Rows and roughly how far along a hidden order each lies, from 0 to 30
[-19  -8  -4  15  -3  15  14 -19 -42 -21 -21  -5  18 -28  15   4   0  -3
 -95  -9  18 -23 -18 -42  29  38   2  -8  -9   2] -> 12
[  8  -9 -19   7   6  -5   7  -4 -43  37 -25   8  -1  -8  13  12   7  -7
 -77  20  -2  -4   1 -19  15   9  -9  -2  -3   2] -> 9
[  6   2   8  -8  -3 -27   6  12  41 -54  27   6   7  -8 -63 -22  39   7
  12 -16  -7  -1  16   4 -18  -7  29   2   4   1] -> 14
[ -3   5  -2  -3  -4 -22   1  19  40 -30  -2   1  15 -23 -32 -19  23   5
 -72 -10  11   2  21 -35   6  27  27  -2   6  10] -> 7
[ -9  15   6   5  -9  31  10  -7  10 -34   8 -22   7  28  22  38 -26  -7
  74  -6  23 -12  -2  41   7 -62   5  -9  -9   4] -> 30
[  8   4 -13   0  -3  -5  11   6  10  -4   0  -2   9  -5  -5   9  14  -2
 -25   8   9  -2  11   3   4 -15  12  -3   2   8] -> 15
[  0   5 -31   9   0   9   2  -3 -41  44 -28  -8   5  -8  41  31 -20 -10
 -97  29  22  -1  17 -26  18  -4  -2  -7   2  11] -> 11
[ -7   0   7   4  -1  -4  17  -7  13 -40  11   1   8 -13 -17  -1  15   1
  19 -18   5 -18 -11  -3   4  -3   9  -2  -5   0] -> 18
[   2  -14   -9    6    6  -15    6    3   -5   16  -25   22   11  -32
   -4  -25   39    2 -117   -3  -12    3   22  -62   12   60   -2    1
    7    6] -> 0
[ -2  -1 -13  11   4  13  13 -13 -38  25 -11   1  14  -2  34  18   2  -7
 -80  15  14  -7   1 -33  20  13 -13  -2   0   5] -> 14
[ -2  14   2  -9 -10  -1   5  10  40 -49  29 -15   2  15 -26  17  -1   0
  45  -7  18  -7  -2  40  -4 -50  29  -6  -3   4] -> 26
[ -4   3  14  -2  -7 -11  13   6  35 -43  20   1  12 -17 -42 -17  28   6
   1 -16   6  -6  -1  -5   0   2  25  -2  -1   6] -> 16
[  5   1  -7   1  -1  -9   8   5  12  -9  -2  11   9 -23 -19   2  29   2
 -39   0   6  -1  11 -20   1  13  12  -1   3   9] -> 12
[  2   7 -13   5   0   3  12  -2 -17   2 -10  -5   7   3  19  23  -2  -6
 -32  14  17  -8   7  -4  13  -9   5  -3  -1  11] -> 17
[ 22  11   0 -17   5 -18   4  15  63 -17  45  14 -10  26 -30  -5  40   0
  72   4 -19  19  17   8 -23 -37  17  11  12   3] -> 21
[   0  -21  -18   10    3  -19   -1   -6  -65   46  -39    6   -2  -29
    2    4    0   -6 -117   18    2   -9  -12  -28   21   30  -13   -6
   -6   -3] -> 4
[-10   6   2   8  -2  22  19 -14  -2 -20   7  -2  11  21  41  23  -2  -3
  17  -3  23 -16  -5   3  13 -24  -2  -4  -6   3] -> 25
[ -3   4  20  -9  -4 -16  20   4  49 -76  45  10   7  -8 -48 -23  48   9
  92 -27 -12  -1 -11   4 -19  14  25   4   0  -1] -> 22
[  1   1   8  -5  -1 -19   6  16  39 -38  24  10  10 -14 -42 -28  40   6
 -15 -20  -2   1   5 -22  -6  21  24   5   4   4] -> 11
[ 14   3  -9  -2  -1  -5   7   1   1  -1 -28 -11 -10  14  -8  17   5  -5
  19  13   3  -9 -12  52  -2 -38   5  -3  -5  -2] -> 20
[ -2   3 -10   9   5  12  14 -12 -21  11  -3  -1  12   2  38  21  12  -7
 -35  13  13  -9  -4 -21  17  10  -6  -2  -2   6] -> 17
[ 12 -10   9 -10   3 -29  11   2  15 -32  27  19 -10  -4 -63 -41  55   6
  45 -12 -23  -4 -18  14 -14  15  12   4   1  -8] -> 14
[  6   0   6  -4  12  -2  12   5  30  -8  37  36  12   4  -7 -22  66  -1
 -11   4 -19  18  23 -37  -7  33  -4  18  14   8] -> 11
[ -2 -16   3   4   4 -21  12   4  -6 -21 -17  26  11 -43 -34 -42  44   7
 -78 -20 -11  -8   2 -58   7  69   6   0   1   3] -> 3
[ -8  18   7  -2  -6  21   9   0  36 -37  30 -18   8  31  16  42  -3  -5
  68   0  24  -4   6  35   0 -56  16  -4  -1   7] -> 29
[  1   0   5  -7  -9 -22  11   8  17 -45  13  -6  -4  -6 -56 -17  24   5
  39 -11  -2 -12 -16  31  28 -10  26  -3  -6  -5] -> 19
[ -3  -1   4   5   7   8  19  -8   6 -31  22  17  16  -1   3  -5  45   0
 -20  -2  -6   1   7 -33   5  23  -4   8   5   7] -> 15
[  3   3  -3  -1  -1  -7  12   5  11 -18  10   6   7  -7 -20  -7  29   3
  -5  -3   0  -5   6  -4  -1   7   9   1   1   5] -> 15
[ -9   1   2  10   8  10  23 -15   3 -22  11  14  19  -6  22   9  32  -7
 -32  -2   4  -7   1 -46  13  22 -11   5   1   7] -> 16
[  -2  -12  -17   11    1  -11    2    5  -12   24  -36   10   12  -38
    6  -18   26    3 -127    2    1   -5   24  -62   19   51    7   -5
    5    9] -> 0

New part:
[-72 -28 -47  27  18 -24 -44 -46 -24 -12  20   3 -19  14 -40  76  -9  -4
 -10] -> 0
[  8 -28 -19  14  -2  78  28 108 -14  58  11  -7 -35  -1  28 -32  21  21
  -3] -> 27
[-56 -39 -48  30   9  -1 -40 -37 -27  -6  46  -5  -6  17 -42  67  -7   1
 -10] -> 5
[ 28 -21 -35  -3  -4 -36 -39 -21  15 -28  -1   1 -41  -8 -28   4 -20   9
   9] -> 11
[  7 -19 -35  14   2  -1 -26  19   7  -8  17  -8 -28  -2 -22 -12  -8   7
  -5] -> 17
[ 52  -1 -13   5  10  33  22  62  22   4  12  -5 -12  -4  15 -49   5   9
  -8] -> 24
[-28 -10 -32   9  21  -9 -28 -41   0 -24  10   0  -7   8 -29  39 -11  -4
  -7] -> 11
[ 24   7 -29   8  42 -22 -60 -86  27 -36  26   2  13   2 -40  32 -24  -8
   2] -> 10
[-56 -11 -10  27  33 101  -9  42 -30  70  73 -22 -16  15   0  36  16  -5
 -15] -> 30
[-21 -17 -49  17  21 -43 -47 -46  -1 -32   7   2 -16   5 -39  58 -20   1
  -8] -> 0
[-58   6 -14  14  49  24 -12 -11  -2  15   4  -1 -19  15  -4  29   7 -12
 -14] -> 16
[-89  -9 -15  19  38  44 -19 -15 -24  27  30  -5 -16  21 -10  52  13 -10
 -17] -> 16
[ 24  -2 -13  17  27  28   7  16  16  -1  25  -3  -5   7  -1 -20   5   1
  -9] -> 20
[-58  33  27  13  35  77  19   1 -19  35  21  -4  39  16   8  31  15 -22
 -14] -> 27
[ 10  41  23   6  64  50  15 -20  30  29   8  -1  10   6   7 -11   3 -21
  -6] -> 27
[-30 -16 -47  12  43 -45 -70 -80  -2 -36  25  -4   4   3 -40  73 -21  -2
 -14] -> 2
[-48 -18 -27  31  45  50 -29   4 -16  21  54 -13 -24  17 -21  42   6  -6
 -17] -> 18
[-31 -26 -48  27  12 -10 -52 -51 -13 -19  44  -2  -4  12 -48  65 -15   0
  -5] -> 4
[-14 -33 -35  19  -5   3 -23 -23 -11 -16  47  -4   7  10 -31  24  -6   7
  -5] -> 11
[-59  22 -18  22  54  13 -37 -55   1  14  19  -7 -14  13 -25  49  -3 -21
 -11] -> 15
[-19 -33 -31  18   9  14 -24 -29 -11 -12  57  -5   7  15 -32  36  -4   2
  -7] -> 12
[-12  30 -11  12  54  19  -5 -19  31  20  -5  -1  -2   5   0  -1   0 -16
  -7] -> 21
[ -50    7  -33    9   42  -18  -74 -100    0    4   31   -6   -1    6
  -44   62  -18  -15   -9] -> 9
[ -7 -29 -48   0  12 -58 -60 -40   2 -44  10   1 -38  -3 -34  52 -22   8
  -3] -> 0
[-75 -11 -17  14  33  16 -27 -44 -14   2  18   2 -14  20 -25  56   0 -11
 -10] -> 11
[ -4  -4  -3  14  26  42  13  26   3  19  31  -2 -12  11   8 -15  15   0
 -10] -> 21
[-29  -6 -11  22  49  44 -27 -33  -1  15  51  -3 -12  18 -23  28   4 -11
  -9] -> 17
[15 -1 -7 21 31 57 10 29  8 20 48 -7 -5  9  5 -7  8 -1 -8] -> 24
[-23 -42 -12  20 -16  21   5  -9 -30   4  54   6   2  18 -22  35   5   4
   0] -> 8
[-61  36 -10  21  51  15   4  -9   7  11 -10  -7  -1  12  -6  29   6 -23
 -16] -> 20
[ 44  13 -21  10  24  -7   0   5  37 -17  -4   1  -6  -3  -7 -33  -8  -1
   0] -> 19
[-56 -10 -32  11  34 -10 -60 -78  -8 -10  22   0 -18  13 -44  67 -15 -11
  -9] -> 7
[-19  -5 -39  10  19 -18 -31 -28   5 -25  -2  -3 -10   3 -25  31 -15  -2
  -7] -> 12
[-39  24 -27  17  55  -1 -59 -70  13  18  22  -7 -11   5 -31  35 -11 -18
  -7] -> 14
[ -4  39  13  -3  49  28  28   6  31  30 -28  -1  -4   2  25 -26   7 -16
 -11] -> 26
[ -2  -6 -24  21  33  21  -9  -4  10  -6  33  -4  -9  10 -17   4   0  -4
  -9] -> 17
[-32  35  -9  16  58   8 -23 -57  23  12   5  -3  -7   9 -15  18  -3 -24
  -6] -> 17
[-27  10 -26   4  36 -19 -48 -77  13  -7   8  -1  -7   6 -31  34 -15 -11
  -6] -> 11
[ 33  16 -15   9  31  -1  13  15  37 -15  -9   2  -6   0   2 -39  -2  -2
  -5] -> 19
[ 43  -3 -12   9  11  26  22  57  21   2  12  -5 -11  -2  14 -38   4   9
  -9] -> 23
[-20  50  -9  16  64  14 -40 -77  35  30  20  -6  -1   4 -16  10  -7 -27
  -3] -> 21
[-56  -6 -24  10  38   4 -36 -52  -5  -2  13   0 -17  14 -28  47  -7 -10
  -9] -> 12
[-20 -21 -47   3  14 -44 -55 -40  -1 -37   7  -2 -21  -1 -31  54 -21   5
  -6] -> 5
[-18 -30 -48  21  -3 -18 -47 -39 -11 -17  38  -5 -12   7 -42  47 -16   5
  -4] -> 5
[-51   9 -17  13  48   7 -35 -71  -2   0  20  -2  -6  16 -31  63  -6 -19
  -8] -> 12
[-22 -23 -36  16   6   1  -6  26  -6  -7  17  -8 -15   6 -12   3   1   7
 -14] -> 16
[-17  -6 -29  15  28   1 -12   0   7 -13  11  -3 -15   7 -13   9  -2  -2
 -10] -> 16
[ -8 -58 -58  23 -25 -20 -16  20 -23  36  28   2 -38   1 -15  18   8  25
   7] -> 0
[ 28  14 -18  11  35   5   6   7  35 -12   0   0  -6   2  -3 -24  -2  -3
  -6] -> 19
[ -8   9   9   0   1  63  39  60   4  48  12  -5 -10   4  36 -46  20   3
  -7] -> 30
[-27 -20 -41  18   9  -4 -28  -5  -9 -13  20  -8 -12   7 -28  31  -9   4
 -10] -> 13
[-41 -39 -54  10 -26 -31 -21  17 -20 -12   3 -10 -21   2 -17  21  -6  16
 -13] -> 10
[ -6 -42 -49  15 -18 -15 -47 -17 -13  -8  42 -11 -23   2 -39  32 -13  12
  -1] -> 9
[-52 -22 -20  30 -12  88  33 114 -37  67  25 -10 -32  10  23  13  24  12
  -7] -> 27
[-101  -21    5   13   11   58    0   33  -50   35   25   -8   -5   21
   10   45   23   -1  -22] -> 18
